Here is a tiny trained network, its code and every weight. The questions are about switching its units off for an input and a class, where a switched-off unit gives its printed mean instead of its output.

import numpy as np


def w(rows, s, z=0):
    codes = np.array(rows[::2]) - 128.0
    scale = np.full(codes.shape[1], s)
    scale[-1] = z or s
    return codes * scale


def norm(h):
    return h / np.sqrt((h * h).mean(-1, keepdims=True) + 1e-5)


def f(y):
    return np.maximum(y, 0)


def log_softmax(a):
    a = a - a.max(-1, keepdims=True)
    return a - np.log(np.exp(a).sum(-1, keepdims=True))


def net(x, mask):
    res = np.array(x, float).reshape(1, 7) / 4 @ E
    u = 0
    for l in range(3):
        y = f(norm(res) @ A[l][:, :-1].T + A[l][:, -1])
        res = res + np.where(mask[u : u + 9], y, B[l][:, -1]) @ B[l][:, :-1]
        u += 9
    return log_softmax(norm(res)[-1] @ U[:, :-1].T + U[:, -1])


A, B = {}, {}
E = w([
[113,120,109],'x0',
[133,132,137],'x1',
[113,123,112],'x2',
[130,8,115],'x3',
[108,120,104],'x4',
[69,160,177],'x5',
[186,100,85],'x6',
],0.011)
A[0] = w([
[102,101,148,65],'L0N1',
[138,185,142,140],'L0N2',
[131,195,87,251],'L0N3',
[222,123,31,118],'L0N4',
[180,7,118,45],'L0N5',
[182,170,64,155],'L0N6',
[92,112,85,150],'L0N7',
[101,162,146,173],'L0N8',
[122,94,201,127],'L0N9',
],0.014,0.0024)
B[0] = w([
[154,95,119,153],'L0N1',
[91,137,74,201],'L0N2',
[142,150,63,224],'L0N3',
[170,252,151,246],'L0N4',
[43,160,245,255],'L0N5',
[192,143,110,204],'L0N6',
[140,110,93,167],'L0N7',
[113,143,78,194],'L0N8',
[136,70,75,179],'L0N9',
],0.019,0.0071)
A[1] = w([
[190,161,164,146],'L1N1',
[147,120,249,53],'L1N2',
[60,25,168,155],'L1N3',
[47,198,199,96],'L1N4',
[151,107,174,5],'L1N5',
[58,69,168,136],'L1N6',
[170,47,135,160],'L1N7',
[130,78,74,126],'L1N8',
[129,99,223,182],'L1N9',
],0.015,0.0019)
B[1] = w([
[76,223,100,182],'L1N1',
[89,65,34,207],'L1N2',
[143,186,251,219],'L1N3',
[77,56,115,254],'L1N4',
[137,133,81,141],'L1N5',
[124,201,198,204],'L1N6',
[130,61,162,150],'L1N7',
[143,125,119,164],'L1N8',
[57,112,82,201],'L1N9',
],0.022,0.0082)
A[2] = w([
[171,134,162,67],'L2N1',
[10,180,59,141],'L2N2',
[211,67,200,55],'L2N3',
[214,153,18,37],'L2N4',
[65,94,117,72],'L2N5',
[232,136,197,63],'L2N6',
[99,148,98,31],'L2N7',
[36,176,84,69],'L2N8',
[176,132,142,250],'L2N9',
],0.012,0.0011)
B[2] = w([
[117,109,154,135],'L2N1',
[171,49,96,249],'L2N2',
[49,137,127,139],'L2N3',
[250,116,181,179],'L2N4',
[60,148,81,165],'L2N5',
[89,77,195,143],'L2N6',
[149,105,129,160],'L2N7',
[163,65,101,217],'L2N8',
[95,134,140,137],'L2N9',
],0.017,0.013)
U = w([
[211,128,82,186],'0',
[90,42,71,191],'1',
[19,74,189,185],'2',
[85,150,254,3],'3',
[173,236,149,3],'4',
],0.016,0.0035)

Each question gives the input, the list of numbers given to net, and the class t.
The units are the neurons (one row each of A and B). Each row of codes is followed by its name. A weight is (code - 128) times the scale printed after its matrix; where a second scale follows, it is the last column's (A, B and U).
mask holds one flag per neuron, layer by layer. A switched-off neuron (its flag False) gives its mean, the last column of its row in B, instead of its output. The means were averaged over made-up inputs and are rounded, as every weight is.
A unit's drop is (log p(t) with every unit on - log p(t) with that unit switched off) / (log p(t) with every unit on - log p(t) with every unit switched off).
The circuit of an input: a set's keep is (log p(t) with only the set's units on - log p(t) with every unit switched off) / (log p(t) with every unit on - log p(t) with every unit switched off). Starting from the 12 units with the biggest drops (on a tie, the unit counted first), units are removed one at a time, each time the one whose removal leaves the highest keep (on an exact tie, the one counted first), for as long as the keep stays at least 0.8.
circuit, biggest first: the units of the circuit, biggest drop first
unit that matters most: the unit with the biggest drop
k most important neurons: the k neurons with the biggest drops, biggest first
k most important neurons of layer l: the k neurons of layer l with the biggest drops, biggest first
drop of u: that unit's drop, to one decimal
input [4,-1,-5,7,-2,8,-1], class 3: circuit, biggest first -> (L1N3; L0N4)
input [3,6,-6,-1,-8,-2,6], class 4: circuit, biggest first -> (L0N4)
input [6,-8,2,0,-7,-5,6], class 4: 2 most important neurons -> (L0N4; L0N6)
input [-6,-1,1,2,4,1,-6], class 3: 2 most important neurons -> (L0N4; L0N3)
input [-7,6,3,2,-5,1,6], class 2: 2 most important neurons of layer 0 -> (L0N5; L0N3)
input [-8,2,2,8,3,2,2], class 2: 2 most important neurons -> (L0N5; L1N2)
input [6,6,6,-8,8,-1,5], class 4: 3 most important neurons -> (L1N4; L1N2; L0N4)
input [2,3,-7,-1,-7,1,-5], class 1: 2 most important neurons of layer 0 -> (L0N6; L0N5)
input [5,2,-8,7,7,5,-1], class 3: 2 most important neurons -> (L1N3; L0N4)
input [6,5,4,-5,-6,-3,1], class 4: 3 most important neurons of layer 1 -> (L1N4; L1N2; L1N9)
input [4,-7,-2,-7,-3,8,5], class 0: 2 most important neurons of layer 0 -> (L0N5; L0N3)
input [-2,3,3,3,-7,5,-6], class 3: 4 most important neurons -> (L0N4; L0N5; L1N3; L0N3)
input [-8,-8,6,5,-3,-5,-7], class 2: 2 most important neurons of layer 1 -> (L1N2; L1N9)
input [-4,-8,-6,0,-7,-6,-8], class 0: circuit, biggest first -> (L0N5)
input [-5,7,-7,-8,-3,5,5], class 0: 2 most important neurons -> (L0N5; L1N3)
input [-5,0,0,-2,-5,5,7], class 0: 2 most important neurons -> (L0N5; L1N3)
input [4,-5,6,-8,-3,-5,5], class 4: 2 most important neurons of layer 2 -> (L2N2; L2N8)
input [-7,-4,4,-7,-5,-1,-8], class 0: 2 most important neurons -> (L0N5; L0N3)
input [1,2,-8,-5,4,5,0], class 1: 2 most important neurons -> (L0N6; L0N4)
input [2,6,1,3,-6,7,-6], class 3: 2 most important neurons -> (L0N4; L0N5)
input [1,-1,-2,3,2,-6,-1], class 2: 2 most important neurons -> (L0N5; L1N4)
input [-6,7,5,1,7,6,6], class 2: unit that matters most -> L0N4
input [7,6,-7,-1,5,6,0], class 1: drop of L0N7 -> 0.1
input [0,4,4,-4,4,3,2], class 0: drop of L0N5 -> 0.4
